Below is a small trained network, with its code and all its weights. Each question gives an input and a target symbol and asks what happens when units are switched off, that is, made to give their printed mean instead of their output.

import numpy as np


def w(rows, s, z=0):
    codes = np.array(rows[::2]) - 128.0
    scale = np.full(codes.shape[1], s)
    scale[-1] = z or s
    return codes * scale


def norm(h):
    return h / np.sqrt((h * h).mean(-1, keepdims=True) + 1e-5)


def f(y):
    return np.maximum(y, 0)


def softmax(a):
    e = np.exp(a - a.max(-1, keepdims=True))
    return e / e.sum(-1, keepdims=True)


def log_softmax(a):
    a = a - a.max(-1, keepdims=True)
    return a - np.log(np.exp(a).sum(-1, keepdims=True))


def net(x, mask):
    ids = ['ΔΛΦΩγεζθξπ'.index(c) for c in x.split()]
    T = len(ids)
    res = E[ids] + P[:T]
    q, k, v = (norm(res) @ M[0].T for M in (Q, K, V))
    z = softmax(np.where(np.tri(T) > 0, q @ k.T / 2**0.5, -1e9)) @ v
    res = res + np.where(mask[0], z, O[0][:, -1]) @ O[0][:, :-1]
    y = f(norm(res) @ A[0][:, :-1].T + A[0][:, -1])
    res = res + np.where(mask[1:13], y, B[0][:, -1]) @ B[0][:, :-1]
    return log_softmax(norm(res)[-1] @ U[:, :-1].T + U[:, -1])


Q, K, V, O, A, B = {}, {}, {}, {}, {}, {}
E = w([
[111,199,116,112,102],'Δ',
[151,211,90,60,172],'Λ',
[235,225,67,78,162],'Φ',
[123,73,130,113,134],'Ω',
[130,79,170,231,225],'γ',
[178,233,57,102,80],'ε',
[163,43,151,1,123],'ζ',
[232,130,196,137,184],'θ',
[164,66,132,128,46],'ξ',
[145,116,83,173,195],'π',
],0.015)
P = w([
[162,115,107,94,142],'0',
[124,250,133,114,62],'1',
[134,102,84,104,108],'2',
[43,136,153,78,56],'3',
[108,109,42,182,113],'4',
[145,98,250,118,122],'5',
],0.013)
Q[0] = w([
[133,176,63,255,72],'head 1',
[76,142,217,55,146],'head 1',
],0.0073)
K[0] = w([
[215,126,98,99,2],'head 1',
[161,232,99,125,235],'head 1',
],0.0054)
V[0] = w([
[252,115,78,170,8],'head 1',
[139,93,135,71,101],'head 1',
],0.0044)
O[0] = w([
[249,169,98,192,112,253],'head 1',
[175,130,125,38,44,21],'head 1',
],0.011,0.00052)
A[0] = w([
[119,2,98,155,29,202],'neuron 1',
[182,146,198,158,149,232],'neuron 2',
[146,102,196,177,244,250],'neuron 3',
[196,87,159,180,100,142],'neuron 4',
[222,182,77,193,99,155],'neuron 5',
[208,108,35,75,171,136],'neuron 6',
[113,183,195,108,41,113],'neuron 7',
[246,82,80,127,106,81],'neuron 8',
[153,126,222,34,35,235],'neuron 9',
[90,149,100,115,136,89],'neuron 10',
[183,178,158,113,144,131],'neuron 11',
[87,57,207,130,227,77],'neuron 12',
],0.0096,0.0026)
B[0] = w([
[192,229,170,116,151,164],'neuron 1',
[82,180,120,60,155,190],'neuron 2',
[121,168,93,103,127,244],'neuron 3',
[84,130,170,117,74,170],'neuron 4',
[112,114,210,64,57,195],'neuron 5',
[137,61,121,166,111,173],'neuron 6',
[60,168,160,138,215,168],'neuron 7',
[76,25,163,178,168,168],'neuron 8',
[125,254,121,180,169,190],'neuron 9',
[121,152,142,94,105,138],'neuron 10',
[44,125,34,131,92,160],'neuron 11',
[179,146,121,165,83,208],'neuron 12',
],0.0078,0.011)
U = w([
[113,10,79,150,154,95],'Δ',
[220,94,102,85,131,63],'Λ',
[166,70,198,178,48,132],'Φ',
[167,67,81,122,87,163],'Ω',
[156,98,159,152,145,153],'γ',
[151,169,86,195,173,182],'ε',
[117,209,140,63,60,146],'ζ',
[77,34,177,61,133,54],'θ',
[165,100,86,118,53,3],'ξ',
[157,107,22,89,113,31],'π',
],0.011,0.0037)

Each question gives the input, a string of symbols that net reads in full, and the target symbol t.
The units are the heads (2 rows each of Q, K, V and O) and the neurons (one row each of A and B). Each row of codes is followed by its name. A weight is (code - 128) times the scale printed after its matrix; where a second scale follows, it is the last column's (O, A, B and U).
mask holds one flag per unit, heads first, then neurons. A switched-off unit (its flag False) gives its mean, the last column of its rows in O or B, instead of its output. The means were averaged over made-up inputs and are rounded, as every weight is.
A unit's drop is (log p(t) with every unit on - log p(t) with that unit switched off) / (log p(t) with every unit on - log p(t) with every unit switched off).
The circuit of an input: a set's keep is (log p(t) with only the set's units on - log p(t) with every unit switched off) / (log p(t) with every unit on - log p(t) with every unit switched off). Starting from the 12 units with the biggest drops (on a tie, the unit counted first), units are removed one at a time, each time the one whose removal leaves the highest keep (on an exact tie, the one counted first), for as long as the keep stays at least 0.8.
units of the circuit, in order: the units of the circuit, biggest drop first
most important unit: the unit with the biggest drop
k most important neurons: the k neurons with the biggest drops, biggest first
drop when u is switched off: that unit's drop, to one decimal
input ξ Δ γ Δ θ, target Φ: units of the circuit, in order : neuron 5; neuron 8
input γ γ Δ Ω π, target Δ: most important unit : neuron 9
input γ Δ θ θ, target ε: 3 most important neurons : neuron 9; neuron 5; neuron 7
input π γ π γ Λ, target π: 4 most important neurons : neuron 9; neuron 8; neuron 6; neuron 7
input ξ γ γ, target Φ: 3 most important neurons : neuron 5; neuron 4; neuron 7
input γ θ π γ ζ, target Λ: 2 most important neurons : neuron 1; neuron 5
input Δ γ γ π π Δ, target ε: 2 most important neurons : neuron 9; neuron 5
input Δ ζ Λ γ ξ, target Φ: 2 most important neurons : neuron 8; neuron 1
input ξ Δ Ω, target Φ: 2 most important neurons : neuron 1; neuron 8
input γ γ ξ, target Φ: drop when neuron 8 is switched off : 0.5
input θ π γ π Δ Δ, target ε: drop when neuron 2 is switched off : -0.1
input θ γ Λ, target π: drop when neuron 3 is switched off : -0.1
